Each row has a class, written after it.
28; -60; 14; 9; 32; -18; 55; 28; 29; -65; -49; 72; -2; -15; 0; -8; 61; 64; 67; -17; 34; -2; -7; 36; 65; 4; 46; 3; -33; -4; 5; 68  sedu
-62; 45; 0; 14; 15; -11; 14; 1; 5; 27; 1; -58; 27; 4; -20; -33; 12; 23; 6; 19; 5; 8; 4; 67; -50; -35; -5; -22; -10; -43; 26; 0  neso
-28; 27; 11; 16; -7; 16; 10; 22; 16; 43; 16; 32; 20; -30; 28; -3; -22; -2; 9; -17; 4; -16; 9; 23; 34; 58; -24; 24; -19; -19; -20; -15  vidot
1; -44; 31; -32; 8; -2; -19; 24; -21; 25; -5; 51; 6; 11; -25; -46; -18; 7; -18; 17; -23; -11; 8; -61; -27; 28; 6; -20; 75; 3; 26; 7  mimo
-11; 61; 12; 38; 3; -16; -11; -34; 6; -8; -4; -61; 7; 19; -46; -30; 14; 24; -26; -42; 23; -14; 9; 29; 3; -41; -6; 7; 97; 22; -4; 6  neso
26; 82; 20; 22; 27; -32; -26; -37; -13; -51; 22; -51; 17; 17; -79; -49; -42; -20; 19; -58; 44; -20; -12; 44; -25; 17; -38; -15; 84; 42; -2; -10  rava
33; 8; -7; 0; 9; 3; -32; -5; -13; -9; 66; 21; -37; 33; -8; 29; -14; -45; -11; -43; -25; -22; -29; -26; -5; -43; 66; -47; 39; 62; -22; -14  vivat
13; -78; 14; -1; 47; 11; 3; 24; -15; 3; 0; 73; 16; -19; 30; -5; -8; 6; 9; 13; -36; -8; 20; -24; 12; 9; 25; -49; 11; -22; 21; 5  sedu
-14; -46; 3; 27; 17; -26; -12; 11; 11; 7; 56; 59; -39; 9; 7; 16; 21; -23; -1; 1; -16; -8; -21; -29; -15; -68; 84; -47; 17; 34; -15; -3  Tefa
12; -34; 25; -2; 61; -11; -40; 8; 4; -2; -23; 64; 21; 1; -29; -62; -16; -4; 18; 9; -14; -32; 15; -34; -37; 23; 31; -40; 8; -10; 11; -11  vivat
1; 89; 19; 36; 88; -5; 10; -29; 2; -34; -23; -45; 16; 34; -18; -20; -24; 14; 9; -13; 39; -15; -21; 39; -8; -28; -5; 0; 78; 48; -2; -13  Tefa
5; -98; -15; -9; 17; 8; 26; 25; -12; -36; -42; 99; 20; -53; 25; -7; 41; 34; 51; -23; 33; -2; -1; 64; 60; 2; 47; -19; 25; 3; 18; 68  sedu
5; -13; 36; -11; 84; 2; -1; 24; -5; 9; -19; 70; 9; 35; 0; -43; -30; 26; 28; 21; -10; -13; 4; -26; -19; 0; 53; -32; 40; -14; 14; 9  vivat
-53; 23; 16; 6; 26; -7; 16; 8; 5; -18; 33; -32; 26; -8; -14; -18; 10; 0; -12; -5; 28; 10; -13; 31; -36; -46; 27; 11; 11; -31; 12; 9  rava
-21; 102; 5; 31; 31; 4; -2; -27; -10; -7; -2; -68; 1; 36; -18; -9; -43; 7; 0; -20; 34; -27; -5; 56; -5; -41; -30; -30; 66; 43; -19; -18  vidot
3; 114; 26; 31; 39; -18; -11; -16; 15; -4; -16; -30; 10; 57; -63; -37; -2; 25; -4; -16; 32; -31; -20; 11; -12; -18; -2; 6; 91; 59; 14; 0  mimo
-34; -24; -2; 28; 0; -32; -26; -10; 10; 5; 43; 41; -16; -2; -2; -5; 34; -12; -13; -15; 17; -17; -20; 21; -22; -81; 73; -36; 17; 42; -23; -4  Tefa
-8; -54; -15; 8; 10; 1; -32; 20; -7; -22; 50; 51; -28; -2; -2; 17; -11; -38; 2; -26; 3; -8; -27; -14; -5; -57; 72; -45; 28; 33; -19; 9  vidot
25; -8; 14; 0; -11; -9; 25; -18; -2; -6; 64; 27; -28; 33; 5; 52; 22; 1; 25; -25; 7; 5; 0; -32; -8; -56; 65; -39; 22; 23; -29; -5  sedu
28; -64; 26; -12; 63; 7; 2; 10; -45; -10; -4; 72; 34; -4; 23; -22; -33; 19; 24; 0; -19; 9; 7; -12; -26; 35; -21; -55; 38; -19; 5; -2  sedu
-30; 14; -2; 23; 10; -2; 1; 10; 17; -23; 70; 23; -25; 31; -3; 21; -2; 4; 14; -9; -16; -14; -25; -33; -7; -79; 72; -27; 33; 41; -7; -20  neso
4; -34; 12; -4; 40; -8; 4; 28; 34; -30; -64; 65; -17; -8; 0; -27; 41; 52; 27; -7; 21; -35; -1; 36; 54; -28; 82; -7; -9; 2; 0; 48  vivat
27; -38; 40; -26; 49; 3; 2; 33; -4; -1; 5; 72; -4; 17; -2; -37; -24; 17; 8; -9; -15; -25; 13; -62; -7; 23; 24; -42; 25; -10; -6; 2  vivat
9; -38; 10; -11; 63; 15; -19; 18; -16; 4; -20; 51; 26; -5; 1; -41; -25; -7; 6; 2; -22; -31; 11; -15; -16; 21; 16; -48; 7; -10; 18; 0  vivat
-29; 19; 6; -11; -10; 15; -8; -3; 3; -8; 51; 14; -12; 15; -2; 15; 15; -27; 12; 1; -9; -40; -31; 9; -21; -43; 65; -24; -5; 32; 9; -20  virub
22; -4; -3; 4; -18; 14; -23; 1; -13; 25; 53; 33; -47; 7; -4; 44; 1; -45; 13; -16; -44; -28; -26; -23; 3; -11; 68; -65; 9; 41; -26; -6  vidot
12; -23; 5; 12; 16; -7; -26; 25; 10; -15; 68; 84; -41; 5; -5; 17; -2; -20; 17; -34; -26; -43; -15; -40; 19; -46; 80; -74; 60; 52; -24; -8  vivat
-11; -69; -1; -29; -12; -7; 23; 3; 4; -25; -17; 69; 4; -22; 18; 2; 32; 44; 9; -19; 9; -5; -4; 85; 93; -9; 82; 38; 28; 16; 8; 67  mimo
11; -52; 4; -10; 17; 6; 24; 25; 5; -52; -54; 58; -13; -22; -4; -17; 43; 41; 44; -20; 25; -26; -28; 52; 56; 5; 59; -14; -36; 17; -12; 68  vidot
-2; -96; 14; 6; 38; -19; 22; 10; 12; -55; -73; 108; -5; -53; 6; -23; 79; 62; 63; 3; 20; -15; -25; 70; 56; -7; 87; -8; 15; 19; -9; 72  Tefa
7; -46; 44; -10; 59; -18; 9; 19; 4; -22; -13; 88; 15; 26; -39; -43; -7; 26; 57; 41; -19; -15; 0; -76; -33; 28; 38; -28; 35; 4; 24; 10  mimo
34; -84; 9; -16; 20; -19; 49; 14; 11; -73; -46; 79; 0; -25; -11; -17; 60; 66; 57; -12; 29; 1; 7; 51; 82; -2; 70; -6; -6; 7; 18; 89  sedu
-80; 13; 19; -42; -16; -28; -2; 16; 19; -10; 17; -17; 23; -6; -30; -60; 18; 40; -27; 17; 42; -12; -4; 61; -41; -56; 28; 1; -3; -9; 15; 1  mimo
1; 47; -5; 29; -13; -1; -11; 33; 43; 40; 1; 59; 13; -24; 2; -15; 17; 43; 0; -30; 18; -6; 14; -1; 19; 37; -36; 16; -42; -15; -17; -19  neso
12; -2; -2; -21; -43; -12; 13; 21; 32; 28; -4; 55; 26; -32; -15; -20; 52; 26; 13; -30; 80; 18; 29; 3; -7; 27; 0; 24; -58; -30; -4; 15  sedu
-68; -14; 1; 4; 29; -12; 34; -10; -14; -11; 4; -53; 50; 7; -1; -35; 8; -8; 21; 16; 34; 9; -2; 72; -63; -49; 11; -19; -19; -31; 37; 8  sedu
18; -11; 5; -8; -47; -7; 13; 21; 15; 22; 24; 49; 17; -22; 3; -24; 18; 31; -8; -73; 29; 6; 14; 11; 29; 60; -36; 34; -32; -23; -27; 11  neso
-48; -35; 11; 18; 41; -19; 17; 19; -2; -19; 28; -22; 47; -30; -34; -37; 24; -28; 21; 1; 9; 9; -2; 57; -63; -5; -26; -37; -1; -68; 39; 21  virub
-63; 18; 3; -26; 22; -13; 20; 3; -17; -6; 20; -32; 47; 25; -24; -42; -17; 3; 4; 0; 55; 13; -15; 57; -66; -36; -1; -1; 30; -6; 28; 10  mimo
-7; -54; 17; -21; 28; -19; 13; 8; 28; -62; -37; 73; -11; -38; -9; -29; 47; 35; 49; -11; 43; -19; -23; 68; 57; -12; 109; 17; 23; 25; -2; 50  Tefa
20; -51; 24; -5; 40; 2; 0; 4; -25; 1; 11; 23; 31; 3; -19; -33; -29; -27; 8; -3; -20; 1; 22; -22; -32; 55; -41; -25; 30; -40; 31; 6  virub
26; -78; -4; -7; -5; -20; 1; 1; -2; -42; -58; 80; -17; -32; -23; -16; 52; 51; 35; 0; 8; 10; -7; 62; 65; 7; 64; 3; -18; 17; -11; 84  vidot
10; -65; 8; 12; 4; -19; 29; 21; 20; -8; -52; 87; -1; -32; 20; -9; 73; 73; 31; -15; 25; -9; 14; 65; 65; -16; 47; -18; -25; -18; -3; 64  sedu
-9; -9; 15; 30; -33; -12; -9; 8; 21; 49; -2; 33; 15; -30; 29; 0; 29; 1; 0; -24; 5; 7; 5; 14; 4; 48; -26; 45; -28; -29; -17; -23  sedu
23; 84; 40; -5; 10; -13; -15; -28; 6; -34; -2; -79; -24; 35; -67; -28; -15; -3; -7; -33; 29; -24; -16; 14; -10; -3; 13; 3; 63; 33; -23; -6  vidot
-10; -26; 8; 29; -17; -22; -33; -2; 4; -11; 77; 41; -20; -9; -12; 15; 25; -27; -25; -30; -21; -11; -20; -28; -14; -55; 65; -20; 11; 22; -23; -6  rava
-75; -10; 13; 8; 47; -13; 26; 7; 5; -2; -6; -5; 37; -12; 9; -50; 4; 10; 9; 11; 45; -7; -2; 54; -37; -38; 12; -7; 11; -16; 13; 5  Tefa
6; -36; 26; -21; 44; 6; 29; 35; 9; -32; -72; 60; -7; -23; -11; -39; 38; 64; 43; 11; 11; -24; -12; 57; 61; 18; 69; -19; -14; -13; 10; 76  vidot
0; -53; -1; 4; -47; -37; -17; -16; -16; -19; 57; 37; -22; -8; -20; 7; 27; -10; 13; -12; -10; 14; -6; 3; -16; -39; 34; -34; 34; 41; -15; 3  sedu
-18; -23; 1; 7; -50; -17; 9; 30; 23; 18; 28; 81; 31; -50; 13; -30; 6; 15; 20; -49; 60; 0; 28; 13; 30; 50; -45; 31; 6; -4; -11; -6  sedu
11; -22; -21; 0; -18; 3; -19; 13; -7; -8; 64; 37; -47; -2; -2; 33; 18; -19; -24; -18; -51; -31; -13; -13; 31; -66; 68; -75; 19; 64; -11; 8  vivat
-7; 37; 8; -6; -40; -7; -16; -22; 2; -27; 93; 29; -31; 22; -14; 28; 4; -21; 2; -46; 18; -22; -39; -14; 1; -59; 92; 5; 30; 73; -33; -19  rava
18; -66; 31; 7; 32; -21; 26; 7; 22; -29; -45; 98; -1; -31; 5; -29; 68; 59; 24; -27; 25; -23; -6; 43; 68; 10; 71; 7; 2; 9; -21; 61  Tefa
-52; -10; 22; -29; 0; -35; -3; -1; -8; 4; 46; -25; 22; 33; -22; -51; -32; -19; -3; -11; 18; -1; -15; 63; -47; -13; 23; 5; 20; -12; 21; -3  mimo
15; -16; 38; -59; -48; -18; 8; 22; 22; 2; 53; 64; -8; 3; 13; -16; -24; 33; -23; -47; 8; -9; 7; 9; 61; 61; 15; 58; -9; 2; -28; -6  mimo
-56; 40; -6; 3; 14; 6; 19; 3; -21; 11; 16; -47; 39; 1; -10; -32; 12; 0; -17; -2; 27; -8; -16; 60; -53; -45; -5; -33; -36; -15; 26; 15  rava
-6; -10; 2; -2; -51; -11; -14; 29; 35; 38; 39; 73; 23; -49; 22; -15; 13; 6; -10; -47; 39; -7; 28; 8; 21; 45; -22; 23; -53; -22; -19; -29  sedu
19; -19; -2; 28; -21; -17; -12; 1; -1; 6; 70; 38; -44; -3; 12; 55; 51; 0; -27; -9; -69; 2; -21; 13; 35; -56; 71; -51; -3; 34; -15; 9  sedu
